Below is a small trained network, with its code and all its weights. Each question gives an input and a target symbol and asks what happens when units are switched off, that is, made to give their printed mean instead of their output.

import numpy as np


def w(rows, s, z=0):
    codes = np.array(rows[::2]) - 128.0
    scale = np.full(codes.shape[1], s)
    scale[-1] = z or s
    return codes * scale


def norm(h):
    return h / np.sqrt((h * h).mean(-1, keepdims=True) + 1e-5)


def f(y):
    return y / 2 * (1 + np.tanh(0.7978845608 * (y + 0.044715 * y**3)))


def softmax(a):
    e = np.exp(a - a.max(-1, keepdims=True))
    return e / e.sum(-1, keepdims=True)


def log_softmax(a):
    a = a - a.max(-1, keepdims=True)
    return a - np.log(np.exp(a).sum(-1, keepdims=True))


def net(x, mask):
    ids = ['ΓΔΛΞΦΩαβεηθμπστψ'.index(c) for c in x.split()]
    T = len(ids)
    res = E[ids] + P[:T]
    u = 0
    for l in range(2):
        q, k, v = (norm(res) @ M[l].T for M in (Q, K, V))
        z = softmax(np.where(np.tri(T) > 0, q @ k.T / 4**0.5, -1e9)) @ v
        res = res + np.where(mask[u], z, O[l][:, -1]) @ O[l][:, :-1]
        u += 1
        y = f(norm(res) @ A[l][:, :-1].T + A[l][:, -1])
        res = res + np.where(mask[u : u + 16], y, B[l][:, -1]) @ B[l][:, :-1]
        u += 16
    return log_softmax(norm(res)[-1] @ U[:, :-1].T + U[:, -1])


Q, K, V, O, A, B = {}, {}, {}, {}, {}, {}
E = w([
[120,172,130,133],'Γ',
[83,113,126,150],'Δ',
[95,107,144,102],'Λ',
[134,129,99,183],'Ξ',
[126,177,136,130],'Φ',
[137,178,132,119],'Ω',
[111,163,109,114],'α',
[114,166,124,120],'β',
[122,175,133,127],'ε',
[110,171,120,122],'η',
[109,170,116,122],'θ',
[127,176,133,129],'μ',
[112,171,124,123],'π',
[2,248,198,95],'σ',
[116,159,94,108],'τ',
[149,126,186,112],'ψ',
],0.035)
P = w([
[94,254,85,81],'0',
[84,220,95,84],'1',
[86,196,102,88],'2',
[84,179,113,101],'3',
[82,167,118,103],'4',
[81,153,126,119],'5',
[83,137,134,119],'6',
[83,125,132,127],'7',
[92,114,140,131],'8',
[83,95,140,130],'9',
[100,88,150,130],'10',
[103,70,126,132],'11',
[97,66,126,127],'12',
],0.013)
Q[0] = w([
[34,237,155,113],'0.h1',
[4,188,182,99],'0.h1',
[179,88,126,115],'0.h1',
[61,228,198,42],'0.h1',
],0.03)
K[0] = w([
[148,28,127,166],'0.h1',
[117,17,139,149],'0.h1',
[127,167,134,107],'0.h1',
[185,5,158,129],'0.h1',
],0.028)
V[0] = w([
[207,78,240,39],'0.h1',
[2,105,179,8],'0.h1',
[56,42,197,134],'0.h1',
[34,122,57,245],'0.h1',
],0.0073)
O[0] = w([
[208,67,190,76,59],'0.h1',
[110,123,91,8,254],'0.h1',
[99,75,132,111,153],'0.h1',
[44,146,86,190,181],'0.h1',
],0.013,0.0076)
A[0] = w([
[115,35,86,227,127],'0.n1',
[120,222,164,144,92],'0.n2',
[92,108,206,136,120],'0.n3',
[111,167,188,121,92],'0.n4',
[115,171,196,116,110],'0.n5',
[124,198,100,144,117],'0.n6',
[249,99,148,122,126],'0.n7',
[62,13,179,156,185],'0.n8',
[212,182,141,110,110],'0.n9',
[172,110,101,145,99],'0.n10',
[113,29,104,154,140],'0.n11',
[118,136,131,118,80],'0.n12',
[52,136,129,79,2],'0.n13',
[44,156,195,158,107],'0.n14',
[119,99,2,160,183],'0.n15',
[83,121,240,131,70],'0.n16',
],0.023,0.0042)
B[0] = w([
[76,252,84,156,160],'0.n1',
[167,140,66,137,218],'0.n2',
[101,87,155,104,133],'0.n3',
[139,79,90,179,147],'0.n4',
[132,82,102,193,154],'0.n5',
[186,122,101,160,245],'0.n6',
[23,108,168,177,166],'0.n7',
[64,149,194,58,149],'0.n8',
[140,90,165,209,155],'0.n9',
[82,131,98,145,119],'0.n10',
[105,121,167,27,133],'0.n11',
[134,113,126,116,137],'0.n12',
[151,103,100,7,248],'0.n13',
[79,144,91,132,220],'0.n14',
[102,212,108,71,242],'0.n15',
[86,69,149,121,139],'0.n16',
],0.041,0.012)
Q[1] = w([
[47,98,101,72],'1.h1',
[125,157,125,101],'1.h1',
[204,182,252,132],'1.h1',
[129,199,100,155],'1.h1',
],0.044)
K[1] = w([
[45,108,148,94],'1.h1',
[121,166,122,115],'1.h1',
[254,165,168,143],'1.h1',
[109,183,84,175],'1.h1',
],0.048)
V[1] = w([
[175,61,45,116],'1.h1',
[23,178,167,150],'1.h1',
[203,251,237,117],'1.h1',
[45,86,104,144],'1.h1',
],0.029)
O[1] = w([
[152,86,51,111,190],'1.h1',
[52,151,159,147,143],'1.h1',
[227,223,252,181,3],'1.h1',
[40,91,92,104,177],'1.h1',
],0.033,0.015)
A[1] = w([
[89,120,129,88,149],'1.n1',
[168,79,122,223,94],'1.n2',
[129,153,177,95,73],'1.n3',
[160,134,139,168,159],'1.n4',
[148,109,201,241,54],'1.n5',
[252,128,209,67,108],'1.n6',
[117,187,195,115,133],'1.n7',
[138,127,157,152,82],'1.n8',
[197,193,240,217,44],'1.n9',
[134,142,159,119,107],'1.n10',
[91,21,145,170,4],'1.n11',
[167,104,171,133,26],'1.n12',
[182,56,147,132,212],'1.n13',
[125,171,102,53,63],'1.n14',
[73,90,217,212,111],'1.n15',
[223,21,224,30,79],'1.n16',
],0.025,0.0028)
B[1] = w([
[104,110,140,131,208],'1.n1',
[136,83,168,161,135],'1.n2',
[127,116,96,107,141],'1.n3',
[117,96,121,131,128],'1.n4',
[119,86,93,62,130],'1.n5',
[112,177,151,55,155],'1.n6',
[135,102,66,102,163],'1.n7',
[106,103,105,135,120],'1.n8',
[94,129,31,230,140],'1.n9',
[141,121,103,117,124],'1.n10',
[88,205,120,110,181],'1.n11',
[108,133,101,126,121],'1.n12',
[106,105,158,162,148],'1.n13',
[93,119,192,135,254],'1.n14',
[27,113,206,184,169],'1.n15',
[106,48,253,63,174],'1.n16',
],0.069,0.013)
U = w([
[120,125,147,127,252],'Γ',
[59,168,140,47,156],'Δ',
[154,76,245,81,139],'Λ',
[120,237,138,192,127],'Ξ',
[130,109,141,143,106],'Φ',
[151,94,159,173,126],'Ω',
[159,161,139,77,97],'α',
[137,119,141,119,98],'β',
[132,113,141,136,99],'ε',
[135,129,132,110,89],'η',
[137,138,129,102,92],'θ',
[134,106,145,140,107],'μ',
[132,119,129,117,93],'π',
[14,32,36,70,26],'σ',
[177,198,173,64,99],'τ',
[39,78,199,235,116],'ψ',
],0.011,0.016)

Each question gives the input, a string of symbols that net reads in full, and the target symbol t.
The units are the heads (4 rows each of Q, K, V and O) and the neurons (one row each of A and B). Each row of codes is followed by its name. A weight is (code - 128) times the scale printed after its matrix; where a second scale follows, it is the last column's (O, A, B and U).
mask holds one flag per unit, layer by layer, with each layer's heads first. A switched-off unit (its flag False) gives its mean, the last column of its rows in O or B, instead of its output. The means were averaged over made-up inputs and are rounded, as every weight is.
A unit's drop is (log p(t) with every unit on - log p(t) with that unit switched off) / (log p(t) with every unit on - log p(t) with every unit switched off).
The circuit of an input: a set's keep is (log p(t) with only the set's units on - log p(t) with every unit switched off) / (log p(t) with every unit on - log p(t) with every unit switched off). Starting from the 12 units with the biggest drops (on a tie, the unit counted first), units are removed one at a time, each time the one whose removal leaves the highest keep (on an exact tie, the one counted first), for as long as the keep stays at least 0.8.
units of the circuit, in order: the units of the circuit, biggest drop first
unit that matters most: the unit with the biggest drop
top k neurons in layer l: the k neurons of layer l with the biggest drops, biggest first
drop of u: that unit's drop, to one decimal
input Λ η τ τ Δ ψ β α θ, target ψ: units of the circuit, in order	0.h1; 0.n13; 0.n7; 0.n9
input τ ψ π π Ω Γ, target ψ: units of the circuit, in order	0.h1; 0.n13; 0.n9
input ε Ξ σ Λ μ ψ β, target ψ: units of the circuit, in order	0.h1; 0.n13; 0.n7; 0.n9
input η Φ θ μ Ξ σ μ θ α Ξ θ σ ψ, target ψ: units of the circuit, in order	0.h1; 0.n7; 0.n13
input Ω Γ μ Γ β τ ψ θ τ θ, target ψ: units of the circuit, in order	0.h1; 0.n7; 0.n13; 0.n9
input ψ θ Ω Λ τ, target Λ: top 2 neurons in layer 0	0.n9; 0.n14
input Φ Δ α μ ψ α, target ψ: top 2 neurons in layer 0	0.n7; 0.n13
input η ψ ε μ Ω τ Φ σ, target σ: unit that matters most	0.n9
input Ω Φ ψ η, target ψ: top 2 neurons in layer 0	0.n7; 0.n13
input Γ σ η σ Ξ τ τ Ξ ε Ω Ω, target Ξ: top 2 neurons in layer 0	0.n13; 0.n1
input σ Λ π α, target Λ: top 4 neurons in layer 0	0.n2; 0.n6; 0.n14; 0.n7
input α β Δ Λ μ, target Λ: top 2 neurons in layer 0	0.n15; 0.n14
input α Λ Ω ε, target Λ: top 2 neurons in layer 0	0.n14; 0.n7
input α Ω θ Γ ψ Φ Φ Ω, target ψ: top 2 neurons in layer 0	0.n13; 0.n9
input θ α θ μ ψ σ, target σ: unit that matters most	0.n16
input Λ σ μ Φ Φ τ σ Λ θ, target Λ: top 2 neurons in layer 0	0.n2; 0.n8
input τ ψ ψ π θ ψ β τ, target ψ: top 2 neurons in layer 0	0.n7; 0.n13
input Φ α θ ε Ω ψ Δ Φ Λ ε τ μ π, target Λ: top 2 neurons in layer 0	0.n15; 0.n14
input η μ τ τ ψ Φ Λ τ π ε, target Λ: top 2 neurons in layer 0	0.n15; 0.n9
input Λ θ Ω, target Λ: top 2 neurons in layer 0	0.n14; 0.n7
input ε σ Ω ε ψ α τ α π θ Γ Ω Φ, target ψ: top neuron in layer 0	0.n7
input Δ η θ ψ ψ Δ η ψ η Γ α, target ψ: drop of 0.h1	1.5
input ε ε θ Λ ε α η, target Λ: drop of 1.n16	0.2
input ψ Φ Ξ π, target Ξ: drop of 0.h1	0.2
input Ω Φ Δ θ β Λ ε β Ξ Γ Φ, target Ξ: drop of 1.h1	0.2
